Below is a small trained network, with its code and all its weights. Each question gives an input and a target symbol and asks what happens when units are switched off, that is, made to give their printed mean instead of their output.

import numpy as np


def w(rows, s, z=0):
    codes = np.array(rows[::2]) - 128.0
    scale = np.full(codes.shape[1], s)
    scale[-1] = z or s
    return codes * scale


def f(y):
    return np.maximum(y, 0)


def softmax(a):
    e = np.exp(a - a.max(-1, keepdims=True))
    return e / e.sum(-1, keepdims=True)


def log_softmax(a):
    a = a - a.max(-1, keepdims=True)
    return a - np.log(np.exp(a).sum(-1, keepdims=True))


def net(x, mask):
    ids = ['ΠΣΩαβζηξ'.index(c) for c in x.split()]
    T = len(ids)
    res = E[ids] + P[:T]
    r = res
    for j in range(3):
        rows = slice(4 * j, 4 * j + 4)
        q, k, v = (r @ M[0][rows].T for M in (Q, K, V))
        z = softmax(np.where(np.tri(T) > 0, q @ k.T / 4**0.5, -1e9)) @ v
        o = O[0][rows]
        res = res + np.where(mask[j], z, o[:, -1]) @ o[:, :-1]
    y = f(res @ A[0][:, :-1].T + A[0][:, -1])
    res = res + np.where(mask[3:7], y, B[0][:, -1]) @ B[0][:, :-1]
    return log_softmax(res[-1] @ U[:, :-1].T + U[:, -1])


Q, K, V, O, A, B = {}, {}, {}, {}, {}, {}
E = w([
[169,183,135],'Π',
[171,199,158],'Σ',
[93,143,194],'Ω',
[121,167,155],'α',
[136,171,138],'β',
[12,88,54],'ζ',
[168,56,8],'η',
[72,243,70],'ξ',
],0.014)
P = w([
[137,254,168],'0',
[127,227,130],'1',
[122,208,118],'2',
[123,201,126],'3',
[122,186,120],'4',
[118,180,127],'5',
[116,169,132],'6',
[114,159,132],'7',
[106,151,135],'8',
[97,137,133],'9',
[85,126,135],'10',
[86,123,142],'11',
[102,146,134],'12',
],0.0094)
Q[0] = w([
[129,131,113],'head 0',
[116,83,154],'head 0',
[163,105,128],'head 0',
[129,138,145],'head 0',
[138,103,131],'head 1',
[164,129,142],'head 1',
[159,145,146],'head 1',
[131,100,126],'head 1',
[119,251,111],'head 2',
[124,158,92],'head 2',
[99,194,125],'head 2',
[96,226,98],'head 2',
],0.025)
K[0] = w([
[148,134,142],'head 0',
[109,112,155],'head 0',
[157,72,192],'head 0',
[100,124,97],'head 0',
[175,162,91],'head 1',
[87,147,107],'head 1',
[99,141,133],'head 1',
[173,156,91],'head 1',
[146,28,183],'head 2',
[100,57,111],'head 2',
[111,62,173],'head 2',
[95,5,166],'head 2',
],0.02)
V[0] = w([
[165,99,175],'head 0',
[184,85,165],'head 0',
[124,133,47],'head 0',
[125,131,50],'head 0',
[201,163,78],'head 1',
[228,88,120],'head 1',
[172,98,186],'head 1',
[166,94,158],'head 1',
[188,203,156],'head 2',
[76,149,34],'head 2',
[254,65,77],'head 2',
[64,94,113],'head 2',
],0.011)
O[0] = w([
[163,96,157,40],'head 0',
[166,68,155,14],'head 0',
[85,109,86,180],'head 0',
[88,109,91,174],'head 0',
[240,169,54,199],'head 1',
[189,141,195,47],'head 1',
[113,159,151,55],'head 1',
[121,135,180,54],'head 1',
[201,127,151,148],'head 2',
[115,32,123,254],'head 2',
[154,139,1,67],'head 2',
[77,120,136,135],'head 2',
],0.011,0.0066)
A[0] = w([
[233,2,176,255],'neuron 0',
[229,2,114,31],'neuron 1',
[243,157,94,144],'neuron 2',
[21,61,119,74],'neuron 3',
],0.0074,0.0011)
B[0] = w([
[122,117,2,171],'neuron 0',
[94,162,139,178],'neuron 1',
[110,81,113,234],'neuron 2',
[177,97,110,255],'neuron 3',
],0.016,0.0093)
U = w([
[170,114,135,111],'Π',
[110,145,126,111],'Σ',
[29,169,156,254],'Ω',
[144,121,79,157],'α',
[36,202,123,68],'β',
[173,143,111,63],'ζ',
[21,170,58,142],'η',
[60,1,162,61],'ξ',
],0.0072,0.0053)

Each question gives the input, a string of symbols that net reads in full, and the target symbol t.
The units are the heads (4 rows each of Q, K, V and O) and the neurons (one row each of A and B). Each row of codes is followed by its name. A weight is (code - 128) times the scale printed after its matrix; where a second scale follows, it is the last column's (O, A, B and U).
mask holds one flag per unit, heads first, then neurons. A switched-off unit (its flag False) gives its mean, the last column of its rows in O or B, instead of its output. The means were averaged over made-up inputs and are rounded, as every weight is.
A unit's drop is (log p(t) with every unit on - log p(t) with that unit switched off) / (log p(t) with every unit on - log p(t) with every unit switched off).
The circuit of an input: a set's keep is (log p(t) with only the set's units on - log p(t) with every unit switched off) / (log p(t) with every unit on - log p(t) with every unit switched off). Starting from all 7 units, units are removed one at a time, each time the one whose removal leaves the highest keep (on an exact tie, the one counted first), for as long as the keep stays at least 0.8.
units of the circuit, in order: the units of the circuit, biggest drop first
k most important neurons: the k neurons with the biggest drops, biggest first
heads that matter: for each layer, one digit per head in row order, 1 if its drop is at least 0.15 and else 0, layers parted by /
drop of u: that unit's drop, to one decimal
input Ω Π Π Σ α Σ Π Σ Ω Σ Π ξ Σ, target Ω: 2 most important neurons => neuron 3; neuron 0
input η Π α Σ η η Π Π Π Π Σ ζ, target ξ: 2 most important neurons => neuron 3; neuron 0
input η Π Π α β Ω Σ ξ Π Σ Π Ω, target Ω: 3 most important neurons => neuron 3; neuron 0; neuron 2
input Π Π Ω η Π ζ η Ω Π Ω Π β, target Ω: units of the circuit, in order => head 2; head 1
input η ζ Π ζ α α, target ξ: units of the circuit, in order => head 2; neuron 3
input Σ Π η Ω Σ α ξ Π Π Π Π Π α, target Ω: units of the circuit, in order => neuron 3; head 2; neuron 0
input Π ξ ζ Π η Π Ω ζ Π α, target ξ: heads that matter => 011
input Π β Ω η Ω, target Ω: heads that matter => 001
input Π Π ξ ζ Π ξ η ζ Π Σ, target ξ: 3 most important neurons => neuron 3; neuron 0; neuron 1
input ζ Ω ξ β Π α α, target Ω: 2 most important neurons => neuron 0; neuron 2
input Π Π η Π Ω Π, target Ω: units of the circuit, in order => neuron 3; head 2; head 1
input Π ζ Σ, target ξ: units of the circuit, in order => head 2; head 1
input Π Π ξ Ω Σ Π β β, target Ω: 2 most important neurons => neuron 3; neuron 0
input Π Ω ζ Σ ζ ξ, target ξ: 3 most important neurons => neuron 3; neuron 0; neuron 1
input Π Σ ξ ζ Π ζ Ω Σ Σ, target Ω: 2 most important neurons => neuron 0; neuron 2
input Π Π ξ α ξ η Σ, target η: most important neuron => neuron 3
input η Ω β η η η ζ α ξ, target ξ: drop of head 0 => 0.0
input ζ Π Σ Σ Π Π Σ ζ β, target ξ: drop of head 0 => 0.0
input Π ξ α η ξ Σ, target η: drop of head 0 => 0.2
input Ω Ω ζ, target ξ: drop of neuron 0 => 0.0
